Below are the code and all the weights of a small trained network. Each question names an input and a class and asks about switching units off, where a switched-off unit gives its printed mean instead of its output.

import numpy as np


def w(rows, s, z=0):
    codes = np.array(rows[::2]) - 128.0
    scale = np.full(codes.shape[1], s)
    scale[-1] = z or s
    return codes * scale


def f(y):
    return np.maximum(y, 0)


def log_softmax(a):
    a = a - a.max(-1, keepdims=True)
    return a - np.log(np.exp(a).sum(-1, keepdims=True))


def net(x, mask):
    res = np.array(x, float).reshape(1, 2) / 4 @ E
    y = f(res @ A[0][:, :-1].T + A[0][:, -1])
    res = res + np.where(mask, y, B[0][:, -1]) @ B[0][:, :-1]
    return log_softmax(res[-1] @ U[:, :-1].T + U[:, -1])


A, B = {}, {}
E = w([
[168,124,190,185,179,152,190,250,137,137],'x0',
[143,118,170,198,175,177,96,64,171,212],'x1',
],0.012)
A[0] = w([
[134,120,130,133,132,137,126,47,142,137,170],'N1',
[130,125,175,145,155,134,121,225,104,81,166],'N2',
[126,145,106,109,110,134,149,199,139,138,254],'N3',
[100,111,127,83,105,127,124,67,137,152,123],'N4',
[113,131,159,132,162,109,105,119,89,114,70],'N5',
[111,136,133,126,161,164,133,92,144,184,88],'N6',
[121,133,85,101,97,138,83,2,120,109,124],'N7',
[156,106,137,157,138,156,148,168,144,146,45],'N8',
[128,107,70,39,94,103,115,85,116,63,100],'N9',
[148,112,186,237,200,136,124,119,137,191,227],'N10',
[117,142,161,202,131,128,86,67,128,152,102],'N11',
[127,125,128,141,134,128,114,26,138,154,190],'N12',
[111,154,141,136,139,108,90,67,106,110,125],'N13',
[144,84,127,154,107,128,107,186,139,110,131],'N14',
[111,124,85,82,107,132,134,102,109,95,97],'N15',
[133,86,107,117,120,118,142,91,116,144,119],'N16',
],0.012,0.0043)
B[0] = w([
[191,140,98,144,108,106,163,104,71,134,183],'N1',
[60,127,100,68,133,86,148,122,146,119,202],'N2',
[143,250,111,151,155,57,160,115,57,107,185],'N3',
[124,127,83,109,150,113,136,127,140,105,189],'N4',
[156,107,140,132,138,119,81,112,150,110,128],'N5',
[151,66,145,103,137,158,117,133,197,156,166],'N6',
[109,100,75,74,138,89,185,142,121,96,249],'N7',
[92,131,171,94,123,124,72,131,156,125,163],'N8',
[107,194,166,168,124,127,102,139,139,135,234],'N9',
[140,169,173,242,106,155,114,126,79,132,229],'N10',
[175,59,143,94,116,147,110,128,195,167,182],'N11',
[209,129,87,133,139,125,148,105,90,108,204],'N12',
[130,115,101,102,133,131,141,137,116,113,176],'N13',
[105,111,90,103,117,120,88,130,158,92,158],'N14',
[102,143,162,146,129,124,117,129,110,144,187],'N15',
[148,130,134,89,153,108,137,150,152,149,156],'N16',
],0.02,0.017)
U = w([
[37,204,215,184,105,117,75,128,117,125,254],'0',
[126,100,2,26,153,66,222,93,114,89,216],'1',
[208,62,153,213,84,200,121,76,138,189,58],'2',
[108,50,147,72,144,157,87,113,184,152,7],'3',
[107,74,126,121,90,174,124,113,186,146,19],'4',
],0.0083,0.0024)

Each question gives the input, the list of numbers given to net, and the class t.
The units are the neurons (one row each of A and B). Each row of codes is followed by its name. A weight is (code - 128) times the scale printed after its matrix; where a second scale follows, it is the last column's (A, B and U).
mask holds one flag per neuron, in row order. A switched-off neuron (its flag False) gives its mean, the last column of its row in B, instead of its output. The means were averaged over made-up inputs and are rounded, as every weight is.
A unit's drop is (log p(t) with every unit on - log p(t) with that unit switched off) / (log p(t) with every unit on - log p(t) with every unit switched off).
unit that matters most: the unit with the biggest drop
k most important neurons: the k neurons with the biggest drops, biggest first
drop when u is switched off: that unit's drop, to one decimal
input [5,4], class 0: unit that matters most : N10
input [-5,-6], class 0: 2 most important neurons : [N9, N15]
input [6,5], class 0: 2 most important neurons : [N10, N8]
input [-3,6], class 2: 3 most important neurons : [N10, N2, N11]
input [6,8], class 2: 2 most important neurons : [N10, N11]
input [-4,-5], class 0: 3 most important neurons : [N9, N15, N12]
input [2,1], class 0: drop when N7 is switched off : 0.1
input [-1,4], class 2: drop when N5 is switched off : 0.0
input [2,3], class 2: drop when N9 is switched off : 0.2
input [1,3], class 2: drop when N13 is switched off : 0.0
